[[105 139 120 129 124]
 [125 137 128 134 128]
 [119 141 123 126 132]] -> 119

[[131 129 125 123 124 121]
 [128 129 143 141 127 138]
 [118 128 117 128 101 124]] -> 118

[[133 142 103 123 138 137]
 [123 122 157 129 122 121]
 [109 118 113 124 124 119]] -> 109

[[101 119 121 127 143 150]
 [127 139 122 116 143 130]
 [124 120 143 138 120 131]] -> 124

[[114 116 118 122 154 112 107]
 [130 128 128 107 106 146 135]
 [137 131 142 114 113 131 104]] -> 137

[[127 126 129 128]
 [127 128 128 128]
 [108 126 133 105]] -> 108

[[158 135 146 144]
 [107 119 146 126]
 [115 110 131 112]] -> 115

[[155 124 108 134]
 [128 110 115 145]
 [151 108 111 119]] -> 151

[[104 120 133 147 128]
 [109 124 129 143 127]
 [151 127 120 114 138]] -> 151
---
[[123 138 102 153]
 [116 120 111 139]
 [113 150 149 145]] Out: 145

[[137 128 122 138 128 123]
 [124 121 128 133 127 126]
 [128 152 134 116 128 133]] Out: 133

[[114 122 106 145 139 131]
 [111 120 130 114 135 126]
 [104 123 126 124 127 140]] Out: 140

[[126 137 145 123 129 121]
 [135 139 120 122 111 138]
 [108 105 116 119 137 121]] Out: 121

[[127 139 120 121 136 125]
 [137 135 117 125 132 112]
 [126 135 107 123 116 111]] Out: 111

[[145 106 127 148 121 127]
 [150 141 116 137 112 142]
 [147 144 143 112 128 127]] Out: 127

[[109 139 137 102]
 [114 116 125 116]
 [115 137 104 120]] Out: 120
---
114,143,118,112,151,113 gives 112

148,132,141,128,120
155,101,109,123,120
117,141,131,146,131
gives 128

120,123,116,112,116,103,120
111,138,110,127,112,142,137
gives 112

142,134,140,139,118,141,118
134,138,156,140,130,128,102
gives 139

155,140,142,146,135,114,124 gives 146

156,124,145,101,138,143
138,114,145,141,123,142
121,113,126,112,147,115
gives 101

113,125,124,129,149,99,137 gives 129
---
[[103 124 129 126]
 [113 125 133 126]
 [111 137 140 133]] → 125

[[114 141 150 118 119]
 [132 134 123 120 129]
 [135 125 127 142 132]] → 134

[[124 133 108 131 135 120 142]
 [116 149  98 137 140 137 136]
 [109 127 107 144 115 112 144]] → 149

[[121 143 144 105 141 126]
 [146 143 139 122 120 115]
 [152 153 151 111 113 139]] → 143

[[126 125 149 141 126 129 156]
 [110 155 112 137 129 136 113]
 [127 139 148 135 122 139 120]] → 155

[[127 107 154 115]
 [135 119 135 118]
 [128 118 133 119]] → 119

[[135 148 120 132]
 [155 101 119 146]
 [107 103 103 109]] → 101

[[120 134 136 143 135]
 [148 133 126 124 119]
 [132 126 144 103 120]] → 133

[[115 107 124 119]
 [124 103 147 126]
 [127 123 120 120]] → 103

[[141 119 134 136 124 138 124]
 [144 128 121 106 120 137 115]
 [142 155 112 154 137 103 104]] → 128
---
[153 143 110 107] yields 110

[113 125 128 143 157 152 108] yields 143

[103 145 141 153] yields 141

[117 149 123 127 129] yields 127

[[110 116 125 145 150 117]
 [135 129 132 138 137 136]
 [112 148 147 132 108 124]] yields 147

[151 149 120 133 129 136] yields 136
---
Q:
[[127 140 126 147 102]
 [140 122 129 124 124]
 [125 147 117 149 111]]
A: 117

Q:
[[138 104 131 137 118 115]
 [145 130 129 110 150 108]
 [137 109 157 137 104 134]]
A: 157

Q:
[[111 101 149 139 157 129]
 [129 113 108 101 143 132]
 [137 120 135 129 125 117]]
A: 135

Q:
[[105 121 128 113 109]
 [133 132 145 130 142]
 [116 128 118 123 100]]
A: 118

Q:
[[133 141 123 104 116 128]
 [131 140 122 105 116 129]
 [123 142 127 135 133 114]]
A: 127

Q:
[[120 133 119 145 124]
 [107 125 128 150 101]
 [125 134 137 145 100]]
A: 137

Q:
[[133 121 120 132]
 [124 118 131 152]
 [128 117 133 131]]
A: 133

Q:
[[109 127 154 104 122 126]
 [105 152 140 129 149  99]
 [136 136 117 141 109 140]]
A: 117

Q:
[[131 118 153 125 139 125 123]
 [125 144 125 112 125 109 127]
 [133 113 124 115 122 128 120]]
A: 124

Q:
[[139 116 149 131 132]
 [126 129 112 133 126]
 [128 111 142 120 124]]
A: 142
---
[125 126 125 151 115] => 125

[[131 157 137 132 105]
 [125 113 125 124 136]
 [127 145 135 129 119]] => 127

[[109 122 136 100 123]
 [120 128 133 117 126]
 [133 122 132 109 124]] => 133

[114 109 135 107 106] => 114

[[149 132 133 103 103]
 [157 112 128 138 138]] => 157

[116 118 113 147  99] => 116
---
array([[126, 136, 129, 127, 132, 127, 126],
       [129, 125, 127, 132, 130, 127, 129],
       [120, 129, 133, 142, 156, 140, 124]]) Answer: 129

array([[150, 108, 132, 119],
       [117, 138, 130, 136],
       [128, 128, 130, 126]]) Answer: 117

array([[132, 139, 109, 102, 138, 132],
       [122, 141, 129, 102, 110, 121],
       [118, 141, 101, 133, 137, 124]]) Answer: 122

array([[136, 112, 152, 146],
       [130, 131, 113, 121],
       [134, 128, 123, 127]]) Answer: 130

array([[123, 123, 131, 132, 131],
       [122, 122, 109, 144, 123],
       [130, 129, 154, 133, 127]]) Answer: 122

array([[117, 128, 129, 145, 129, 136],
       [133, 128, 132, 125, 156, 131],
       [123, 128, 129, 142, 130, 125]]) Answer: 133
